(in the rows, 128 means zero)
Each row of numbers stands for one element and depends on some of the facts below. Use the named rows to name the rest.

There are 3 kinds of fact about the elements: paskotrik, bropor, vumis.
reskim: paskotrik luski; bropor b; vumis 159
fliti: bropor b; vumis 455
sodrak: paskotrik gefin; bropor a; vumis 628
trezagul: paskotrik klabol; bropor d; vumis 476
plifeskom: paskotrik ruplum; bropor a; vumis 628
plisek: paskotrik kesuk; bropor c; vumis 805
klamo: paskotrik zuzol; bropor b; vumis 455
lobrik: paskotrik zoska; bropor d; vumis 83
kiklon: paskotrik zuriklo; bropor a; vumis 628
sokis: paskotrik gunen; bropor a; vumis 805
giken: bropor b; vumis 628
gukli: paskotrik tukige; bropor a; vumis 145
keduk: paskotrik zugin; bropor a; vumis 805
nalor: paskotrik fliti; bropor a; vumis 805
lugu: paskotrik petesin; bropor b; vumis 83
luski: paskotrik zapla; bropor a; vumis 476
tukige: paskotrik rigul; bropor c; vumis 145
seski: bropor a; vumis 83
furel: bropor b; vumis 805
vesko: paskotrik bruguk; bropor a; vumis 145
zubrudrir: bropor a; vumis 159
zuzol: paskotrik nastestik; bropor a; vumis 83
klolon: paskotrik vatuplun; bropor c; vumis 83
drovus: paskotrik kledristum; bropor a; vumis 455
tedrur: paskotrik gruplo; bropor b; vumis 83
stigemok: paskotrik nurabuk; bropor c; vumis 83
lasel: paskotrik grutor; bropor d; vumis 628
drimer: bropor c; vumis 83
falel: bropor a; vumis 805
skidris: paskotrik drotri; bropor b; vumis 455
grutor: paskotrik vupla; bropor d; vumis 159
nurabuk: paskotrik mugur; bropor a; vumis 83
vafedrel: paskotrik sokis; bropor d; vumis 159
kesuk: paskotrik sedur; bropor c; vumis 83
vubar: bropor b; vumis 476
dreklonu: paskotrik gusudror; bropor a; vumis 83
pili: paskotrik supli; bropor b; vumis 628
kliskinum: paskotrik triti; bropor a; vumis 159
dragras: bropor c; vumis 159
klabol: paskotrik lugu; bropor a; vumis 455
zugin: paskotrik lasel; bropor d; vumis 805
nobrer: paskotrik flopuskol; bropor b; vumis 145
zoska: paskotrik kiklon; bropor a; vumis 805
stuker: bropor c; vumis 476
trekasi: bropor b; vumis 83
bofik: bropor a; vumis 455
leges: bropor c; vumis 145
dreskis: paskotrik pobrim; bropor a; vumis 83
zuriklo: paskotrik grute; bropor c; vumis 83
voziko: bropor a; vumis 628
ludum: paskotrik stigemok; bropor b; vumis 145
pluki: paskotrik sodrak; bropor c; vumis 145
festotel: bropor b; vumis 145
drotri: bropor a; vumis 145
pafemes: paskotrik skebro; bropor c; vumis 805
kizos: paskotrik keduk; bropor a; vumis 83
rebim: paskotrik dronim; bropor a; vumis 455
flinen: paskotrik kobubre; bropor d; vumis 805
trurer: paskotrik boser; bropor b; vumis 628
navon: paskotrik skole; bropor d; vumis 628
fuflek: bropor d; vumis 805
vupla: paskotrik steploske; bropor a; vumis 805
fastubik: paskotrik nalor; bropor a; vumis 476
mugur: paskotrik stetin; bropor a; vumis 145
ruplum: paskotrik drovus; bropor b; vumis 805
gruplo: paskotrik lakon; bropor c; vumis 476
taski: paskotrik gratar; bropor c; vumis 476
trokler: paskotrik raken; bropor c; vumis 159
sesta: bropor d; vumis 83
pliplo: paskotrik potri; bropor c; vumis 805
skebro: paskotrik brezal; bropor a; vumis 145
brezal: paskotrik plife; bropor c; vumis 145
pifa: bropor a; vumis 145
plofa: paskotrik niskekor; bropor b; vumis 455
zaskel: paskotrik ludum; bropor a; vumis 805
drafu: paskotrik kemu; bropor b; vumis 476
kledristum: paskotrik dreskis; bropor a; vumis 628
flutrin: paskotrik kliskinum; bropor a; vumis 83
stetin: paskotrik vagu; bropor b; vumis 455
butrim: paskotrik zistil; bropor a; vumis 805
tifle: bropor d; vumis 476
skole: paskotrik lobrik; bropor a; vumis 145
pogu: paskotrik gokur; bropor a; vumis 145
steploske: paskotrik plisek; bropor b; vumis 628
gratar: paskotrik fastubik; bropor d; vumis 628
pobrim: paskotrik pili; bropor a; vumis 805
triti: paskotrik flitrek; bropor a; vumis 455
flopuskol: paskotrik pogu; bropor c; vumis 476
zistil: paskotrik flinen; bropor b; vumis 145
vagu: paskotrik zestar; bropor c; vumis 145
dronim: paskotrik zaskel; bropor c; vumis 476
zapla: paskotrik trokler; bropor d; vumis 159
gusudror: paskotrik klolon; bropor a; vumis 455
potri: paskotrik klamo; bropor c; vumis 159
supli: paskotrik rebim; bropor d; vumis 145
boser: bropor a; vumis 145
gefin: paskotrik grededum; bropor c; vumis 805
vatuplun: paskotrik reskim; bropor a; vumis 83
niskekor: paskotrik rusom; bropor c; vumis 159
klustal: bropor c; vumis 628
vulasu: paskotrik nofigrun; bropor a; vumis 476
gunen: paskotrik dreklonu; bropor d; vumis 159
vistar: paskotrik gukli; bropor b; vumis 476
nofigrun: paskotrik rora; bropor b; vumis 455
zestar: paskotrik kizos; bropor a; vumis 628
petesin: paskotrik tedrur; bropor c; vumis 145
vigok: bropor d; vumis 145
klatrum: paskotrik pliplo; bropor c; vumis 476
treste: bropor a; vumis 83
rora: paskotrik plofa; bropor d; vumis 145
nosen: paskotrik trezagul; bropor d; vumis 628
pemel: bropor b; vumis 455
flitrek: bropor b; vumis 805
trazuk: paskotrik navon; bropor b; vumis 476
plife: paskotrik nenu; bropor c; vumis 628
rigul: paskotrik pluki; bropor c; vumis 805
nenu: paskotrik butrim; bropor b; vumis 476
lakon: paskotrik plifeskom; bropor b; vumis 455
rogom: bropor a; vumis 476
bruguk: paskotrik pafemes; bropor d; vumis 145
grute: paskotrik klekul; bropor a; vumis 145
gokur: paskotrik klatrum; bropor a; vumis 159
rova: bropor c; vumis 455
grededum: paskotrik drafu; bropor d; vumis 145
kemu: bropor a; vumis 476
kobubre: bropor b; vumis 805
klekul: paskotrik vulasu; bropor b; vumis 159
nastestik: paskotrik vigok; bropor b; vumis 628
pofal: paskotrik flutrin; bropor a; vumis 145
rusom: paskotrik skidris; bropor a; vumis 145
raken: paskotrik treste; bropor a; vumis 145
sedur: paskotrik trazuk; bropor b; vumis 805

Some elements and their rows:
[121 168 170 165 113  83 114  99 100 145 135 136  90 106 127 142 144 119
 113 130 144 105 123  94 143  97  94 134 152 164 111]: vistar
[ 80 148 163 150  81  89 127 119  97 149 130 132  91 101  96  97  99 128
 141 138 102 134 162 144 161 129  88  67 152 141 138]: luski
[ 76 161 173 127  54 137  69 134 177 140 130 114 115 120 188 142 153 148
 161 114 135 144  98  61 122 114  79 144 154 150  89]: vagu
[139 142 145 127  98 137 139 121 109 174 129  93 106  87 165 118 140 162
  88  71 140 192  85 109 130 125 103 169 148 162  60]: kesuk
[132 157 153 166 110 131 124  88 115 144 141  89 114 122 120 116 101  47
  71  97 106 105 178 135 171 137  96 102 117 155 200]: reskim
[137 123  76 123 127  97 118  90 113 139 123 127  84 189 128 146  98 152
 105 135 129 113 126 180  71 141 119 147 135 179  65]: sesta
[112 159 149 130  78  73 114  66 134  97  79 144 147 116 156 116 120 127
 132  72 126 159  93 100 119 156 117  99 169 153  59]: nurabuk
[102 143 121 110  90 124 105  98 144 150  79  87 133 123 182 135 144  82
  63  68  81 126  78 128 151 193 156 171 101 179  58]: lasel
[166  88 147 134  99  77 160  39  93  83  73 128 182 136 104 137 192  93
 129  76  98 134  98 177 172 133 148 115 153 124 106]: plifeskom
[ 81 138 170 133  80 101 120 134 133 133 130 154  68 133 155 145 130 126
 143 172  99 109 124 129 162  95 107 165 145 144 124]: bruguk
[155  93 134 139 108 129 192  66 102 162  95 115 151  78  84 110 183 134
  69  98 116 162  97 165 193 144 184 170 121 155  79]: kiklon
[ 97 150 134 136  86 140 114  90 174 157 104 123 100 138 187 137 125  83
  79  79 104 142 109 107 160 172 141 193  83 151  81]: grutor
[120 148 171 155 108 110 119 101 122 127 132 107 109 114 115 129 141 100
 100 130 129  98 137 105 158 108 108 148 141 153 166]: klamo
[179 141 155 159 129  64 151  71  68  90 115 137 114 120 141 157 151 113
 106  98 144 119 110 136 131  86  97 136 175 150 116]: tedrur
[152 122 187 157 112  85 135  64 110  83 122 131 131 139 116 169 185 106
 135 123 139  94 121 118 153  72 110 167 166 119 154]: lakon
[112 109 119 132  91 157  93 126 161 151 168 110 112 180 101 150 144 201
 168 160 159 118 150 130  74  92  83 145 154 165 112]: leges
[130 141 147 141  94  81 154  80 102 121 102 142 121 103 125 105 113 136
 114  97 125 165 118 143 144 137 118 109 159 149  82]: flutrin

Name these rows:
No name comes twice in this set of rows, the named rows included.
[124 102 105 129  99 158  92 106 155 146 156  90 123 188  92 146 151 176
 148 123 151 124 146 145  82 126 104 157 144 156 116]  rova
[ 99 131 181 127  82  79 109  97 145  83 109 173  92 166 180 175 162 130
 170 155 110 105  96 120 139  77 106 170 161 115  93]  supli
[ 98 119 143 116 105  96 109 110 109 140 105  96 102 145 123 140 169 103
 109 109  78  93 108 170 159 160 141 175 124 145 120]  flinen
[138 113 138 128  91 110 146  73 107 134  92 104 161 106 102  98 149  93
  95  80  88 131 117 171 176 169 149 107 135 152 108]  sodrak
[166 141  87 151 144  99 115  69 114 133 141 105 113 163  96 143 111 146
  87 125 169 101 132 135  63 129 109 134 157 192  96]  trekasi
[107  93 160 138 108 117 164  89 101 163 104 110 132  80  64 111 200 155
 103 112 121 148  97 145 196 147 185 194 130 146  92]  zoska
[ 98 118 160 138  79 112 129  83 147 125 114 140 126 119  98 112 141 142
 137 130 119 142 129 127 159 132 143 143 145 133 124]  triti
[145 126 133 135 117 102 180 115  87 157 115 143  65 104 155 132 132 148
  67 115 122 162  89 157 160 118 140 205 129 157  53]  lobrik
[117 135 120 144 118 124  96  96 158 143 160 126 106 167  85 160 129 165
 140 191 180  74 148  99  80  93 112 147 155 182 126]  festotel
[104 114 169 138  91 112 158 132 124 154 137 159  57 119 139 152 149 151
 128 186 111 125 115 145 176  70 130 203 134 133 107]  rora
[100 108 150 127  86 100 118  82 117 133  97 105 145 119  73 110 172 129
 131 101 107 123 111 143 169 164 160 139 143 147 115]  nalor
[ 67 145 154 123  67 105  85  86 155 141  80  90 154 104 120 100 168 120
 115  77 104 130  88  85 155 204 158 138 132 160  82]  keduk
[ 63 148 141 108  81 111  80 110 141 147  91  85 115 129 163 133 166 105
  94  88  90  99  77 107 153 191 157 190 112 165  81]  zugin

The same elements again, as new rows of numbers:
Known rows:
[134 139 105 128 144 108 163 111 134 112 147 129 137 100  94 166 145 129
 137 122  83 133 140 114 134 141 118 121 102 134]: seski
[112 132 114 134 156 137 148 116 101 156  83 108 164 136 125 125 120 147
 133 125 147 128 119  98 115 100 153 111  85 141]: skebro
[114 136 123 109 155 119 146 101 110 139 119 126 143 126 122 153 149 148
 145 127 115 134 125 122 139 132 127 139 114 145]: rogom
[137 132 116 147 139 100 162 137 135 119 132 121 156 132 116 162 125 117
 133 104  96 122 145 121 126 115 132 100  79 133]: sodrak
[146 126 110 171 165  86 141 156 176 118 155 130 143 152 103 169 187 123
 149 133 132 156 148 131 138 130  98 130 120  62]: kiklon
[120 121 120 161 187 113 116 119 152 153 109 113 147 162 113 132 199 142
 147 151 175 170 135 120 129 126 116 150 140  68]: grute
[132 132 113 177 133 170 148 150 113 118 121 106 178 122  98 130 120 131
 130 104 104 109 136 104 119  88 153 104  87 129]: butrim
[144 132 133 113 168  72 145 103 140 102 124  98 138 179  67 130 164 106
 126 104  30  91 142 144 103 165 111 106 115 158]: gusudror
[175 120 124 165 138  85 127 145 161 131 143 117 141 127 105 139 165 130
 133 118 121 161 161 127 110 143 109 112 118  81]: skidris
[139 134 154  78 142 112 119 129 133 100 140 120 161 170  84 130 158 143
 123 103  61  92 160 148 131 164 125 150 139 188]: trokler
[140 135 112 168 116 159 136 165 124 112 123 119 180 119  95 110 105 140
 116 112 127 111 153 100 117  92 155 117  88 145]: pliplo
[124 141  97 124 108  75 124  80  89 140 145 166 112  99 120 123 106 154
 145 127 133 126 120 135 153 130 128 173 134 176]: dronim
[123 138 122  92 131 131 152 137 112 131 110 138 172 114 132 140 104 161
 125 129 156 133 152 100 130 121 157 129  86 165]: klatrum
[141 131 113 171 116 155 135 161 126 109 128 118 180 122  91 107 108 140
 118 112 126 109 154 104 120  94 157 122  94 142]: pafemes
[154 133 112 145 124  74 143 143 144 111 144 143 149 131 103 138 118 127
 128 117 111 120 157 129 127 129 130 128 103 141]: klustal
[144 133 103 116 118 106 168 126 144 118 146 115 124  95 106 147 137 127
 132 120  90 122 155 102 137 150 118 131 116 126]: sesta
[148 122 115 171 106  69 140 103 144 135 153 110 124 114 130 136 130 111
 136 104  93 127 165 123 139 132 129 127 120 138]: nosen

Name these rows:
No name comes twice in this set of rows, the named rows included.
[129 143  71 123 123  87 130 127  84 138 115 171 108 146  91  88 107 162
 144 143 163 101  87 127 131 113 125 166 124 135]  vagu
[126 131 118  95 127 114 149 119 121 146 122 114 128 127 137 133 140 146
 139 127 129 126 142 111 142 140 133 150 126 140]  tifle
[174 137  87 130 123  83 155 191 129 115 151 164 109 145  95 139 139 144
 157 126 124 120 109 143 124 130  90 135 109  72]  steploske
[137 125 108 214 115  52 122  49 117 136 162 124 118  91 110 143 128 105
 141  98  83 144 139 137 142 126 124 122 123 152]  drovus
[121 133 132 124 128 157 149 150 111 120 133 122 182 120 125 175 124 145
 139  94 117 119 139 110 149 111 138 114  81 149]  gokur
[140 123 143 142 139 120 106 152 164 113 162 134 174 135 111 159 179 149
 135 123 152 158 175 125 154 139 121 157 141 112]  niskekor
[126 131 111 124 137 126 138 133 111 143  83 123 171 133 122 104 104 154
 120 131 173 126 141  98 108 104 163 122  87 157]  brezal
[152 144  78 112 133  98 155 174 152  92 163 171 123 123  74 149 149 149
 144 150 140 132 134 116 136 146  93 153 122  92]  kesuk
[168 120 120 204  99  56 116  65 122 145 161 118 119  77 116 126 124 117
 134  97  81 155 152 141 125 136 123 117 122 144]  lakon
[170 129 112 139 114 110 158 163 122 124 121 118 153 108 115 138 103 135
 125 103 115 126 145 112 101 123 135  84  65 123]  klamo
[130 130 114 133 140 103 121 109 113 143 101 128 147 143 109  98 129 150
 127 138 155 130 137 118 116 121 147 145 124 147]  leges
[163 129 128 161 109  89 135  77 128 135 167 121 120  55 114 139 132 131
 131 113  69 162 160 129 129 150 124 128 123 148]  lugu
[133 133 132 115 111 149 141 165 119 116 136 137 189 115 123 157 109 154
 128 101 138 118 157 109 146 117 145 127  86 166]  potri

Now the same elements, written a new way:
Some elements and their rows:
[141 130 132 172 105 161 138  82 169 130 126 163 149 133 146 138 134 150
 108 100 160 147 136 119 117 155 134]: gukli
[136 125 130 172 106 164 138  76 172 138 125 169 147 133 140 138 130 150
 108  83 166 143 128 115 120 161 132]: vesko
[144 130 129 176 101 149 140  89 164 127 124 157 151 140 152 136 141 145
 103 116 154 153 136 122 120 145 134]: pofal
[166  99 137 156  89 157 136  95 161 116 139 178 134 137 150 135 131 125
 132  62 175 108  96 113 120 154 163]: zistil
[153 170 133 175 113 121 113 120 137 156 122 122 140 145 109 104 102 164
 139 152 124 165 117 138 127 122 166]: klabol
[172 106 120 138  82  82 119 102 118 121 169 146 110 139 175 115  98 147
 149 116 134 138  99 158 123  97 163]: skidris
[106 155 144 149 127 107 129  85 141 166 158 148 125 137 107 153  86 112
 129 103 143 162  98 149 127 135 130]: kemu
[138 129 151 137 111 103 127 109 131 141 170 156 113 144 119 151  91  85
 152  87 147 128  62 148 130 127 162]: vistar
[136 136 129 128 107 131 133 126 100 131 164 165 113 115 123 150 101 112
 161 113 153 109  78 133 151  70 157]: giken
[136 139 130 128 108 135 134 126 101 132 164 164 112 111 124 152 100 114
 161 113 153 106  78 135 151  71 156]: trurer
[102 162 129 138 127 155 129  92 120 160 162 163 126 102 104 155  90 142
 144 107 147 134 109 135 146  94 124]: sodrak
[125 147  93 130 116  78 144  84  96 134 172 163 101 103 164 140  95 171
 139 143 147 164 124 159 159  58  91]: kiklon
[105 109  63 127 161  99 151 119 102 136 144 141 109  73 122 139 150  74
 110 133 175 132  85 109 193  71 129]: lasel
[140  95 129 141  95 129 119 113 110 151 149 133 119 126 135 124 126 128
 147 107 135 111  88 135 123  92 181]: furel
[142  97 110 135 152 124 110 110 149 161 152 123 128  91 131 117 123 125
 129 128 128 127 114 134 139 102 175]: fuflek
[108 119 120 151 110 132 123  92 122 169 139 126 130 119 121 124 123 153
 124 126 132 146 119 139 120 101 149]: falel
[122 103 142 132  88  68 103 110 116 148 161 116 124 143 122 123  86  97
 141 107 131 131  69 136 121 119 192]: trekasi

Rows to name:
No name comes twice in this set of rows, the named rows included.
[153 175 124 155 117 128 137 174  89 138 121 146 117 131  90 120 120 118
 162 151 157 113  58 119 167  73 178]  pili
[ 70 147  82 153 126 121 159 110  79 150 118 139 122 103  97 144 154  98
 107 137 176 146  84 109 176  77 116]  zestar
[135 119  99  96 102  15 117  80 113 127 160 112  79 118 163  86  68 128
 120 132 112 153 106 159  99 114 129]  zuriklo
[119 175 136 172 114  71 104 135 120 178 112  89 144 155  71  94  95 136
 132 164 124 167  85 126 133 126 183]  dreskis
[136 105 102 136  98  36 152 100  97 121 169 144  93 141 160 137 119  88
 133 112 162 147  62 156 149  94 128]  trazuk
[169 134 118 136 107 144 143 104 161  98 109 151 112 121 154 108 137 114
 101 118 146 121 131 120  94 153 138]  leges
[ 96 114 128 150 119 156 115  73 137 186 150 139 129 110 106 130 108 157
 132  83 140 132 113 131 120 127 146]  butrim
[129 162 113 104 132 139 135 117 111 124 141 156  86  89 115 126  93 106
 137 128 138 113 106 130 121  90 129]  klustal
[141 130 142 142 106  91 130 117 122 138 166 148 112 149 123 148 100  85
 149 102 146 130  67 149 132 113 161]  vubar
[172 168 122 137 171 126 117 152 140 144 149 151 124  93 111 122  91 135
 159 156 134 130 100 135 172  78 167]  nosen
[108  81 108 132 164  60 169 135 149 150 118 136 122  79 147 143 175 112
  80 127 179  98  89  95 154  71 115]  grutor

